Table B holds the same points as the rows below and some others, measured another way and shuffled. Each row below is followed by which row of B it is.
B:
0: -136,-100,42,53,-68,-57,83,201,-96,-19,253,-218,301,57,-139,1,76,110,46,-57,312,221,71,-85,-372,-234,6
1: 233,6,-63,-150,178,-85,153,-254,-164,113,-150,292,-70,-45,18,-24,91,-166,-230,-27,-306,102,-153,42,262,-121,396
2: -159,-174,-112,-250,-76,-246,144,547,-107,255,266,-327,-141,-210,323,172,84,-111,188,51,-27,191,79,176,141,-132,-415
3: 47,-42,100,59,-101,-40,97,203,-11,19,58,-92,191,-32,49,5,78,-121,46,-76,-10,167,130,-87,-196,-94,-38
4: -34,54,154,105,-184,-2,21,269,-37,-60,46,-114,198,42,14,131,22,-21,122,14,68,0,56,10,-191,-191,-28
5: 118,-174,-273,-236,115,-91,233,-309,-195,40,-24,599,-91,-143,48,-115,-75,-412,-270,-34,-519,180,-45,-247,14,-96,605
6: 104,351,76,-106,96,85,157,-83,-98,117,-138,-17,-89,224,-99,141,-1,246,-148,68,188,-253,-342,181,409,-48,30
7: -101,320,0,-107,-68,43,157,234,114,72,50,-44,-135,195,-31,200,-166,112,58,112,59,-265,-110,168,148,62,-274
8: 267,530,227,60,3,171,22,-199,54,-29,-392,131,-32,281,-63,191,-44,91,-191,13,-43,-318,-244,327,432,-44,229
9: 184,200,49,-41,199,109,132,-418,-171,28,-171,219,50,220,-244,-16,64,182,-286,17,75,-82,-360,45,248,-172,477
10: 42,382,15,-119,5,43,143,88,90,105,-112,2,-134,212,-9,180,-126,85,-67,49,25,-239,-145,285,356,51,-105
11: 14,183,152,-5,-168,-79,36,480,107,100,-11,-301,-15,29,220,246,34,-36,195,50,-7,-92,41,331,224,-75,-366
12: 72,233,80,-118,192,23,155,-78,-139,189,-34,-158,-63,207,-148,107,127,362,-109,85,285,-129,-388,227,402,-120,-40
13: 40,197,-102,-215,11,-39,141,114,47,147,-113,175,-266,32,144,169,-118,-149,-11,106,-338,-159,-84,276,398,17,-18
14: 160,45,-228,-251,71,-12,231,-181,-57,54,-126,509,-218,-44,100,-24,-125,-337,-219,55,-515,-102,-140,-72,320,-1,428
15: 247,14,3,-20,187,-35,103,-331,-141,38,-169,230,154,41,-153,-111,124,-79,-281,-138,-124,227,-44,19,29,-154,508
16: -143,53,-179,-254,91,-69,236,222,-138,226,145,-142,-45,81,-84,52,-46,176,-23,24,258,21,-67,94,121,-31,-163
17: -144,-3,-125,-162,-13,16,258,220,-51,171,193,-140,67,89,-27,-22,-68,77,-12,-29,274,89,6,-94,-26,5,-157
18: 123,-88,28,39,-34,-44,31,-43,-118,-49,-61,97,220,-57,8,-39,96,-195,-116,-115,-132,249,108,-9,-133,-243,403
19: 254,188,-12,-22,149,141,93,-411,-137,-81,-239,263,91,129,-256,-105,52,41,-398,-99,-36,-3,-147,-5,108,-131,627
20: 222,156,290,245,66,130,-16,-375,-87,-117,-180,87,345,191,-290,-48,162,120,-218,-144,124,166,-74,-27,-234,-217,443
21: -63,-72,-353,-395,6,-162,241,358,37,239,80,143,-354,-184,271,59,-127,-341,43,86,-482,15,115,143,308,90,-153
22: -48,303,-79,-189,31,60,165,-1,8,103,-48,133,-197,210,-31,179,-170,95,-68,135,-24,-266,-252,229,364,-21,29
23: -72,-99,1,34,-45,-99,94,185,-68,-3,184,-153,304,6,-123,-43,59,-8,-11,-147,202,311,209,-76,-409,-158,37
24: 200,229,14,-72,133,106,172,-279,-12,136,-281,311,-8,189,-76,-11,-59,-52,-198,-35,-162,-31,-133,98,282,29,297
25: -240,-108,-85,-167,-168,-161,166,541,0,181,303,-226,-49,-70,263,178,-59,-112,251,86,18,85,72,77,11,-97,-398
26: 279,-19,-27,-50,-35,-50,86,-120,-75,-38,-246,454,-22,-158,168,-11,0,-480,-149,-52,-620,68,75,-69,81,-90,478
27: 23,225,-42,-185,-22,-96,132,270,51,142,-30,-52,-204,37,145,208,-65,-51,26,75,-132,-161,-75,306,370,2,-196
28: -187,57,-58,-61,-210,9,124,433,114,55,132,-101,58,66,106,116,-164,-108,167,27,14,-1,177,74,-100,-20,-216
29: 12,-107,25,-11,-109,-68,81,148,-111,78,-42,124,135,-85,150,58,-4,-269,75,-47,-215,211,162,-24,-134,-149,120
30: -89,-45,-128,-252,61,-191,184,395,-114,223,209,-262,-147,-100,68,102,93,74,78,69,61,46,-38,138,152,-64,-337
31: 149,392,184,-4,59,126,92,-304,10,37,-203,235,-134,264,-41,203,-49,100,-135,121,-105,-275,-411,195,395,-79,184
32: 160,-86,-114,-245,219,-98,229,-263,-264,190,-52,365,-209,-106,46,-9,96,-139,-171,86,-366,50,-290,-96,285,-108,296
33: 142,-143,125,42,-14,-160,36,101,-212,0,27,-58,175,-143,55,38,238,-108,6,-32,-88,189,-14,-40,-99,-293,167
34: 166,-300,-59,-97,107,-97,151,-168,-317,77,3,223,93,-197,53,-124,211,-221,-144,-35,-251,290,-84,-236,-19,-262,457
35: 219,-19,336,280,-127,34,-40,39,-47,-54,-155,-131,446,30,32,-15,220,-109,10,-165,58,268,138,-5,-201,-254,222
36: -57,243,-52,-130,-19,54,202,191,92,108,55,-86,-62,181,-45,84,-116,104,-25,36,141,-153,-76,103,168,69,-189
37: -241,-320,-453,-497,-32,-234,320,477,-60,350,330,35,-366,-308,428,44,-117,-397,118,81,-384,228,146,-10,210,44,-301
38: 215,66,408,277,-215,-71,-157,203,-139,-104,-218,-181,347,-61,147,201,226,-126,100,-96,-30,134,122,192,-118,-361,148
39: -62,-169,-31,61,-113,-47,97,345,1,-27,212,-330,427,-8,-90,-147,96,-33,-2,-209,318,371,335,-103,-418,-157,29
40: 253,471,247,238,86,266,18,-546,-38,-200,-356,277,359,441,-492,-30,-48,245,-372,-146,252,-119,-172,27,-117,-121,645
41: 244,-198,-187,-153,42,-105,138,-112,-163,7,-148,422,-4,-248,140,-132,52,-495,-214,-94,-579,224,130,-141,43,-126,569
42: 82,108,-207,-200,175,72,241,-390,-94,69,-102,480,-70,144,-157,-83,-147,-87,-313,-15,-191,0,-175,-73,157,-15,510
43: -264,-314,-386,-362,-18,-198,302,534,-102,204,469,-255,-74,-197,119,-69,-5,-86,65,12,107,224,138,-144,-74,-45,-278
44: -245,-19,-340,-366,-63,44,294,255,2,193,199,143,-310,-19,167,65,-245,-141,31,150,-181,-94,-44,-48,202,76,-141
45: 92,-196,-33,-43,-23,-86,104,-5,-84,34,56,86,102,-159,136,-68,110,-296,-100,-117,-234,344,125,-104,-117,-164,250
46: -178,-125,-12,-89,-78,-96,125,358,-139,108,276,-276,65,-64,48,90,83,71,129,33,192,151,20,-29,-157,-177,-237
47: -133,-76,8,-125,-8,-184,129,317,-78,194,273,-343,16,-30,118,136,113,76,99,4,205,212,-30,155,38,-172,-304
48: 129,138,-204,-211,126,49,191,-309,-111,34,-195,542,-160,41,-89,-26,-155,-195,-285,4,-391,-67,-98,-34,163,7,491
49: -197,-92,-542,-507,180,-137,388,41,-48,249,278,268,-309,-25,-5,-71,-231,-138,-178,43,-172,88,-48,-50,183,98,58
50: -197,-43,-178,-190,16,-68,224,284,-83,89,327,-198,11,24,-121,-3,-19,148,-7,21,267,54,-15,-89,-138,-58,-179
51: -37,-20,-386,-399,36,-22,284,50,42,208,25,315,-337,-89,233,-17,-208,-358,-152,19,-443,57,42,46,344,114,112
52: 205,-103,-151,-219,16,-147,158,-174,-178,39,-113,533,-217,-235,290,51,-25,-518,-181,29,-692,57,-99,-91,253,-137,482
53: -363,-369,-313,-367,-155,-229,228,696,-131,252,489,-284,-197,-274,389,129,-14,-182,278,157,-51,168,73,-7,74,-162,-420
54: 132,-13,275,209,-86,4,-27,-13,-108,-41,-105,-14,329,38,-10,52,162,-64,33,-72,-4,192,36,7,-196,-277,228
55: -171,-233,-439,-507,46,-156,347,237,-142,308,253,197,-417,-231,322,35,-124,-301,2,145,-381,67,-80,-81,329,20,-96
56: -201,-33,-42,-107,-70,-112,138,346,-73,61,323,-247,10,-6,-4,122,20,105,102,58,201,49,-31,-5,-141,-141,-258
57: 128,-6,321,300,-132,18,-46,148,-37,-86,-60,-239,509,60,-105,-22,205,10,51,-181,216,276,216,-27,-407,-233,99
58: 227,287,55,21,47,239,129,-393,16,-48,-301,394,54,257,-131,-30,-91,-44,-267,1,-148,-177,-230,-4,252,-49,540
59: 250,-101,131,122,52,-9,40,-98,-120,6,-164,54,309,-71,-93,-148,222,-151,-127,-195,-118,355,192,-87,-245,-149,328
60: -155,120,-224,-251,24,69,243,152,-3,162,115,-51,-88,132,-55,13,-154,92,-93,5,176,-21,-23,65,143,48,-77
61: -16,66,-3,-66,-68,-60,125,323,4,67,92,-210,59,0,25,59,28,0,22,-43,106,47,92,64,-26,-40,-181
62: 225,105,471,411,-53,170,-80,-157,-104,-124,-212,-137,573,210,-265,-35,263,188,-30,-140,304,175,-2,-49,-342,-296,308
63: -120,-260,-57,-98,-140,-196,154,568,-50,161,303,-396,155,-194,223,3,119,-154,160,-101,126,356,280,-56,-198,-107,-344
64: 280,17,216,176,179,118,28,-399,-245,-5,-237,29,424,148,-323,-168,278,177,-264,-177,229,279,-87,-45,-124,-274,564
65: 75,381,110,-53,159,231,160,-281,-120,131,-235,174,-62,349,-272,100,-45,348,-124,139,154,-306,-415,121,327,-28,142
66: 175,69,-61,-132,-1,43,70,-157,-98,6,-240,437,-207,-66,152,91,-32,-297,-115,118,-578,-125,-152,100,342,-145,445
67: 290,254,73,7,146,87,93,-342,-53,9,-297,210,102,184,-170,-38,48,20,-307,-97,-45,-13,-149,132,239,-89,471
68: 83,-76,-19,21,26,60,108,-206,-120,-48,-19,209,202,5,-134,-129,44,-121,-198,-123,-76,247,67,-197,-259,-145,433
69: -102,321,-77,-106,-44,176,215,106,175,64,42,-40,-12,340,-107,61,-216,163,-61,57,241,-240,-146,122,233,66,-63
70: 313,87,248,164,61,103,11,-316,-171,-26,-308,145,281,100,-108,-41,194,-13,-187,-99,-32,119,-116,11,50,-246,516
71: -113,-209,49,43,-139,-168,51,438,2,29,319,-425,266,-120,84,8,165,-69,117,-139,195,409,283,-2,-377,-197,-227

-96,-44,-5,23,42,38,-20,15,-26,19,59,-15,32,47,-7,0,-122,-37,-13,-112,27,-82,-19,-25,74,27,6,-43,-83,2 -> 58
-45,-11,16,15,4,12,-24,5,-14,44,33,-20,-19,16,17,-53,-40,17,-12,5,44,-65,24,8,71,73,35,-16,-7,25 -> 55
151,14,185,53,-1,48,-169,-173,68,-92,-18,-31,-136,-125,31,-2,77,-34,97,62,42,137,164,50,9,149,-102,39,100,33 -> 54
7,-28,43,-10,16,41,-6,-28,12,29,-17,-20,4,-21,25,11,-9,16,34,-24,31,25,28,1,-22,19,0,-43,11,32 -> 27
19,-5,-2,10,38,5,20,-1,13,20,32,-31,-26,-6,12,29,-27,-22,0,-23,36,0,-7,28,7,37,12,-19,-62,43 -> 36
16,-44,49,-20,11,118,-28,-74,39,-61,-47,-144,80,10,-17,133,-19,-77,-26,-1,-39,-87,2,32,-72,20,-13,-41,23,87 -> 5
3,-32,94,6,7,73,-59,-58,20,-27,-33,-19,26,-26,12,10,12,-18,19,-20,-18,-21,72,18,19,35,2,-19,66,37 -> 4
-21,-46,-1,-23,83,81,92,58,-68,-35,-44,-9,179,56,-63,119,27,14,-52,-39,-65,-41,-102,-4,-12,-54,108,1,98,51 -> 30
-14,-28,-20,27,48,55,14,-9,-29,-8,-22,-14,73,8,-25,30,-34,-73,7,4,13,4,-41,16,0,57,35,23,20,-12 -> 31
-43,-27,-60,-10,34,38,46,12,42,-26,19,-68,19,27,3,116,-77,-94,-7,-58,-1,-112,-33,27,-20,29,34,-51,-150,54 -> 3
60,15,-103,40,15,-16,28,-7,82,40,-6,49,-10,-114,170,-6,-42,-161,8,-67,-60,9,77,104,-64,-44,-65,-31,-155,-24 -> 28
-33,17,19,12,16,18,18,-26,44,15,-43,20,6,-7,30,27,-13,-47,13,-39,-56,-27,56,39,-14,-2,-19,-18,-29,-19 -> 21
-4,-13,25,16,23,32,7,-17,15,6,21,-26,17,-13,16,12,-29,-38,1,-61,11,-32,21,18,10,10,13,-29,-48,30 -> 57
-45,-55,118,18,19,89,-52,-46,0,-52,7,-26,51,7,-59,-1,-11,-31,24,-67,26,-68,48,-15,89,68,74,-10,37,48 -> 62
79,-12,77,-9,-19,44,-39,-63,56,5,-58,-10,-21,-90,76,-15,78,3,39,48,-6,23,115,56,-32,35,8,-22,77,60 -> 48
22,13,10,7,-18,56,43,-52,15,-16,-25,-77,54,-40,22,36,3,-33,37,4,21,-27,10,-1,-103,16,-1,-16,-12,4 -> 49
24,-15,-2,20,12,31,-19,-17,13,16,5,-32,6,-30,37,-16,-11,-54,-15,24,15,-33,27,53,19,58,27,-1,-3,41 -> 37
45,-57,3,-24,34,45,12,-2,29,26,-32,2,18,-50,49,32,17,-24,31,-8,25,37,23,39,-25,16,50,-46,-1,70 -> 50
7,-117,47,-42,45,55,-95,13,6,52,-24,46,-21,-28,69,-18,-9,45,25,-13,37,42,61,21,79,46,40,-78,74,100 -> 19
221,193,-143,94,151,-43,-62,-52,-17,-611,58,-42,-197,-45,32,642,49,-52,79,102,-218,49,-111,-1,-175,166,-337,178,-62,-61 -> 14
-21,-33,13,7,20,13,-34,-10,13,55,59,-22,-43,-13,58,-21,-87,3,12,-89,54,-10,31,-6,26,14,-39,-71,-93,33 -> 39
-59,-22,-64,9,76,-26,72,111,-87,201,36,49,94,69,42,-100,-73,43,-139,-65,-28,-12,-76,41,78,-97,41,-30,16,9 -> 8
33,-32,30,2,17,33,-24,-10,18,16,73,-103,-19,-5,14,7,-30,-20,-47,-18,58,-79,8,40,48,52,46,-42,-60,123 -> 17
7,-62,42,-22,21,54,-15,-30,36,77,-12,-42,11,-19,34,-6,-38,-24,10,-50,42,15,32,27,-13,3,10,-76,-28,70 -> 26
8,-45,23,-37,-32,60,-18,-18,77,-16,-3,-51,6,-61,98,30,2,-23,15,-53,-10,-126,98,32,-20,-5,36,-97,-67,108 -> 16
9,-92,7,-34,38,87,-83,2,31,-17,-30,-22,59,-18,97,80,-36,-45,-57,-58,-92,-83,50,58,17,-35,-22,-86,25,109 -> 38
-38,-12,-50,18,-19,-15,107,60,-96,97,21,91,50,-65,48,-164,8,111,124,-3,170,73,-23,-96,-19,39,123,-5,22,-78 -> 56
36,-9,-3,6,44,17,31,-16,39,37,-13,-20,-5,-19,19,39,-9,-63,-2,-13,4,29,6,62,-21,17,10,-18,-49,39 -> 32
-29,2,60,5,13,23,4,-17,23,-5,1,-14,-18,10,-19,13,7,3,15,-17,11,-53,44,15,44,54,47,-12,-11,35 -> 59
50,-36,57,32,59,14,-65,-17,-8,65,45,14,-24,-30,44,-54,-29,-14,-31,-56,21,71,37,49,77,11,-26,-19,16,49 -> 70
102,23,92,37,-57,-26,-62,-108,73,127,21,0,-153,-150,123,-189,21,11,108,25,146,142,167,36,-26,80,-62,-33,-35,-4 -> 42
-17,-61,-51,2,41,33,-11,13,0,70,3,-18,16,1,36,-10,-75,-66,-9,-4,46,-4,-19,40,22,54,27,-35,-45,35 -> 45
64,-30,77,27,75,41,-29,-37,-24,48,-1,-4,27,-11,-14,-7,2,-15,-22,-30,12,115,-6,40,26,4,-18,8,76,33 -> 11
-13,29,128,34,-4,0,-50,-66,16,139,-40,5,-49,11,-15,-149,26,18,-24,70,19,42,98,69,85,77,5,29,112,-9 -> 20
-4,-78,-5,-38,28,21,-45,27,44,61,37,-23,-53,-11,81,11,-55,1,-18,-49,38,-54,43,43,59,28,30,-101,-82,125 -> 6
-644,-46,-354,-107,-201,-3,166,203,27,-36,115,-36,13,171,123,50,-413,64,193,-254,131,-725,-12,-312,-21,76,134,-296,-609,-128 -> 52
-45,-34,3,4,18,39,-46,-10,16,64,-21,3,31,5,77,-18,-72,-38,-40,-57,-56,-49,50,40,21,-24,-51,-55,-5,8 -> 18
18,-71,-18,-15,38,48,-25,15,20,76,-28,-2,47,-21,71,-11,-23,-55,-50,-8,-24,-18,24,79,27,-6,35,-48,18,78 -> 2
33,-29,68,-1,24,23,-63,-39,7,12,23,-9,-69,-37,47,7,-17,55,53,-29,58,66,51,-14,7,46,-50,-48,11,41 -> 41
